Below are the code and all the weights of a small trained network. Each question names an input and a class and asks about switching units off, where a switched-off unit gives its printed mean instead of its output.

import numpy as np


def w(rows, s, z=0):
    codes = np.array(rows[::2]) - 128.0
    scale = np.full(codes.shape[1], s)
    scale[-1] = z or s
    return codes * scale


def f(y):
    return y / 2 * (1 + np.tanh(0.7978845608 * (y + 0.044715 * y**3)))


def log_softmax(a):
    a = a - a.max(-1, keepdims=True)
    return a - np.log(np.exp(a).sum(-1, keepdims=True))


def net(x, mask):
    res = np.array(x, float).reshape(1, 5) / 4 @ E
    y = f(res @ A[0][:, :-1].T + A[0][:, -1])
    res = res + np.where(mask, y, B[0][:, -1]) @ B[0][:, :-1]
    return log_softmax(res[-1] @ U[:, :-1].T + U[:, -1])


A, B = {}, {}
E = w([
[128,127,128],'x0',
[219,182,149],'x1',
[128,127,128],'x2',
[174,138,26],'x3',
[89,255,111],'x4',
],0.014)
A[0] = w([
[123,186,12,108],'n0',
[146,68,71,157],'n1',
[180,77,120,196],'n2',
[145,181,211,189],'n3',
[223,161,179,196],'n4',
[199,43,245,202],'n5',
[140,66,185,165],'n6',
[253,186,66,183],'n7',
[17,123,105,254],'n8',
[130,171,68,105],'n9',
[154,109,27,247],'n10',
[83,204,116,211],'n11',
],0.014,0.0079)
B[0] = w([
[170,2,122,202],'n0',
[21,171,76,189],'n1',
[95,146,2,201],'n2',
[253,208,139,203],'n3',
[220,250,20,216],'n4',
[241,57,87,255],'n5',
[114,34,109,194],'n6',
[200,96,78,248],'n7',
[92,28,221,215],'n8',
[240,85,138,168],'n9',
[18,52,51,220],'n10',
[197,133,228,215],'n11',
],0.0082,0.018)
U = w([
[131,90,165,254],'0',
[173,147,118,175],'1',
[47,156,95,85],'2',
[136,176,76,21],'3',
[112,155,253,66],'4',
[153,247,172,102],'5',
],0.015,0.0044)

Each question gives the input, the list of numbers given to net, and the class t.
The units are the neurons (one row each of A and B). Each row of codes is followed by its name. A weight is (code - 128) times the scale printed after its matrix; where a second scale follows, it is the last column's (A, B and U).
mask holds one flag per neuron, in row order. A switched-off neuron (its flag False) gives its mean, the last column of its row in B, instead of its output. The means were averaged over made-up inputs and are rounded, as every weight is.
A unit's drop is (log p(t) with every unit on - log p(t) with that unit switched off) / (log p(t) with every unit on - log p(t) with every unit switched off).
The circuit of an input: a set's keep is (log p(t) with only the set's units on - log p(t) with every unit switched off) / (log p(t) with every unit on - log p(t) with every unit switched off). Starting from all 12 units, units are removed one at a time, each time the one whose removal leaves the highest keep (on an exact tie, the one counted first), for as long as the keep stays at least 0.8.
circuit, biggest first: the units of the circuit, biggest drop first
k most important neurons: the k neurons with the biggest drops, biggest first
drop of u: that unit's drop, to one decimal
input [0,-7,-8,4,0], class 2: 3 most important neurons -> n5; n1; n10
input [1,-8,7,4,1], class 0: 2 most important neurons -> n8; n2
input [1,0,-4,8,-2], class 2: circuit, biggest first -> n10; n5
input [3,-7,0,5,2], class 0: circuit, biggest first -> n8
input [-2,1,-1,6,0], class 3: circuit, biggest first -> n8; n10
input [1,-7,-2,7,1], class 0: 2 most important neurons -> n0; n8
input [8,-6,8,1,5], class 0: 2 most important neurons -> n0; n3
input [-7,1,7,5,-1], class 3: 2 most important neurons -> n8; n7
input [3,2,-3,8,-1], class 3: 2 most important neurons -> n10; n7
input [-8,-2,-6,-7,7], class 4: drop of n3 -> 0.0
input [1,1,4,3,-2], class 3: drop of n8 -> 0.3
input [-6,-7,5,1,-4], class 2: drop of n1 -> 0.2
